Small tables with named rows and columns. After each table, cells are looked up by row and column.

Table pimuva
|  | rer | gona | getanur | solu | losir | sumu |
|---|---|---|---|---|---|---|
| malud | -4.455 | 44.725 | -60.353 | 33.745 | -70.701 | 59.687 |
| pafep | 35.954 | -39.329 | 56.054 | 26.384 | -26.204 | 50.474 |
| toben | -12.916 | -23.742 | 1.817 | -24.437 | 33.871 | -28.111 |
| rud | -60.083 | -39.278 | 36.604 | 49.087 | 18.937 | 9.446 |
| vubuz | -23.592 | -47.787 | 38.979 | 18.376 | -5.360 | 6.322 |
| bav | -39.930 | -6.591 | 25.190 | -37.684 | 14.191 | -23.893 |
| duvute | 32.792 | 40.399 | -10.962 | -81.029 | 36.338 | -72.905 |
| lof | 15.104 | 48.336 | 58.570 | 50.656 | 17.829 | -79.343 |
| zulogu | -32.815 | 32.826 | -39.868 | 47.650 | -15.417 | -46.664 |

What is the losir of zulogu in pimuva? -15.417
What is the gona of toben in pimuva? -23.742
What is the solu of zulogu in pimuva? 47.650
What is the sumu of lof in pimuva? -79.343
What is the gona of bav in pimuva? -6.591
What is the gona of zulogu in pimuva? 32.826
What is the solu of malud in pimuva? 33.745
What is the losir of lof in pimuva? 17.829

lorekof.csv
,zemi,tufi,tivaloz,tavaril,mefu
sop,53,-472,246,26,253
gib,599,-377,211,414,281
pokegob,65,877,235,-54,257
gegunev,590,619,231,-79,253
lav,656,-425,213,379,279
boma,952,-32,227,29,256
mozur,583,-718,226,249,267

What is the tivaloz of mozur in lorekof? 226
What is the mefu of gegunev in lorekof? 253
What is the zemi of gib in lorekof? 599
What is the tufi of boma in lorekof? -32
What is the tivaloz of boma in lorekof? 227
What is the tavaril of lav in lorekof? 379
What is the mefu of lav in lorekof? 279
What is the zemi of lav in lorekof? 656
What is the mefu of mozur in lorekof? 267
What is the mefu of gib in lorekof? 281
What is the tivaloz of gegunev in lorekof? 231
Row with the largest tivaloz: sop

Table kodiz
,keta,nus,kunos,moto,dud,zum,vol,taza,fes,fomu
savir,81,53,32,32,37,29,34,33,31,31
lat,69,46,31,31,39,30,28,33,28,32
zot,140,133,122,125,143,103,125,110,121,118
dese,145,171,179,184,191,159,195,162,175,182
far,128,124,110,112,98,85,102,88,95,111

vol of savir = 34
vol of far = 102
zum of far = 85
zum of savir = 29
nus of lat = 46
fes of dese = 175
keta of zot = 140
fes of far = 95

zoruzos:
,pobaz,mak,robofu,nog,teruze,bibitut,deredum,vofakim,reb
mivefib,123,97,118,137,151,162,110,230,39
mived,91,112,183,149,92,62,124,149,122
zag,131,96,130,111,135,151,102,192,60
fas,168,141,165,143,122,55,112,164,141
rilopa,139,82,137,93,131,155,90,204,43
kidafa,84,177,12,64,111,12,105,136,71
ropopi,151,134,180,150,112,43,114,168,137
bak,83,176,12,64,111,11,105,138,71

fas, robofu => 165
zag, teruze => 135
fas, bibitut => 55
mivefib, deredum => 110
rilopa, teruze => 131
rilopa, mak => 82
bak, nog => 64

Table fesa
            vuf     fad    vugo  lobasa    vin  ritena
rikogez  -32846   59061  -64331   59061  66321  -78393
kar      -36797   59374  -67153   59374  66910  -85438
mikad    -32687  -20090  -33087  -20090  47354  -78355

ritena of kar is -85438
vin of rikogez is 66321
vin of kar is 66910
lobasa of mikad is -20090
vugo of rikogez is -64331
lobasa of rikogez is 59061
vugo of mikad is -33087
vuf of kar is -36797
ritena of mikad is -78355
fad of kar is 59374
vuf of rikogez is -32846
lobasa of kar is 59374
vuf of mikad is -32687
fad of rikogez is 59061
vugo of kar is -67153
vin of mikad is 47354
ritena of rikogez is -78393
fad of mikad is -20090

Table fuvam
fields: valu, peto, nekur, gukem, patumez, detes, dar, nodul, zev
meka: [34, 42, 63, 66, 83, 22, 14, 49, 43]
bub: [37, 42, 61, 61, 74, 25, 22, 49, 43]
depa: [56, 54, 37, 32, 24, 69, 74, 48, 50]
tok: [51, 52, 49, 51, 51, 46, 49, 49, 46]
mosal: [47, 43, 46, 46, 47, 48, 45, 45, 52]
baz: [50, 52, 49, 51, 51, 46, 49, 49, 47]
vom: [46, 44, 47, 45, 46, 49, 46, 46, 50]
beperan: [61, 68, 49, 55, 36, 53, 84, 39, 52]
poz: [34, 26, 46, 38, 57, 46, 16, 55, 43]
kep: [59, 63, 49, 53, 32, 56, 87, 38, 50]
vemu: [36, 30, 47, 41, 62, 42, 11, 57, 45]

vemu, nekur => 47
beperan, patumez => 36
depa, dar => 74
tok, dar => 49
tok, patumez => 51
vom, nekur => 47
tok, detes => 46
meka, nekur => 63
baz, peto => 52
kep, nodul => 38
tok, valu => 51
meka, dar => 14

letaf.csv
,kob,leb,sot,bedotan,mude,vemo,pesesoz
netodar,26453,68071,49607,48506,49902,47128,67921
rurepe,52803,43346,47562,50412,47711,49417,47767
kobodek,67010,31382,47194,49296,47180,49491,19064
fuzile,81920,19784,47396,47947,47439,49036,26496
kidu,30821,66147,48143,51323,48228,48942,61977
gunu,57103,44906,50708,45063,50555,45635,35928
kar,49406,51290,46326,50547,46335,50500,55552

vemo of kidu: 48942
kob of kar: 49406
pesesoz of kar: 55552
leb of kobodek: 31382
kob of fuzile: 81920
leb of gunu: 44906
vemo of fuzile: 49036
mude of gunu: 50555
pesesoz of kidu: 61977

dokado
|  | mito | debiber | zad | nuz | noniduk | runafu | rizetor | vob | bufe | gop |
|---|---|---|---|---|---|---|---|---|---|---|
| kos | 0.2 | -7.3 | -4.2 | -2.1 | -3.9 | 2.3 | -2.4 | -4.5 | 1.7 | -3.9 |
| redafu | -3.5 | 5.6 | -4.1 | -5.5 | 6.2 | 3.7 | -0.4 | 4.6 | -1.8 | 0.8 |
| ruzim | -3.4 | -8.7 | -2.1 | -9.3 | -4.5 | -2.9 | 3.5 | -2.0 | 7.3 | -8.0 |
| peg | -7.7 | -1.3 | 5.4 | 4.7 | -4.3 | -8.2 | -5.3 | 6.9 | -2.7 | 4.1 |
| zep | -2.9 | -4.2 | 5.9 | -1.1 | 8.0 | -7.2 | 4.3 | -5.6 | -5.9 | 2.4 |
| ked | 2.8 | 2.4 | -0.7 | 6.6 | -2.8 | 6.1 | -6.3 | 4.4 | 3.0 | 4.0 |
| siz | -4.1 | 0.6 | -8.4 | -5.9 | -1.8 | -1.3 | -8.7 | -6.2 | -8.6 | -0.4 |
| dig | -5.5 | -4.4 | 1.7 | 5.2 | 4.3 | -1.2 | -5.9 | 3.6 | -8.4 | 5.0 |
| mik | -9.0 | -4.2 | -2.2 | -4.5 | -9.5 | -8.8 | 3.1 | -9.9 | 1.4 | 4.8 |
| zelodes | -2.3 | 3.7 | 4.9 | 0.7 | -1.5 | -9.7 | 3.0 | 6.5 | -1.4 | -3.1 |
| fusiko | -2.4 | 1.2 | 2.0 | -1.8 | 2.9 | -1.8 | -7.3 | -5.9 | 0.6 | -4.1 |
| kizu | 4.1 | -0.1 | -5.1 | -4.1 | -3.0 | 0.3 | 0.7 | -3.6 | 1.3 | -5.8 |

runafu of siz is -1.3
mito of redafu is -3.5
vob of siz is -6.2
gop of zelodes is -3.1
debiber of ked is 2.4
nuz of zep is -1.1
gop of ked is 4.0
vob of kizu is -3.6
nuz of zelodes is 0.7
rizetor of zelodes is 3.0
bufe of peg is -2.7
bufe of redafu is -1.8
rizetor of kos is -2.4
rizetor of peg is -5.3
noniduk of zelodes is -1.5
Row with the largest zad: zep

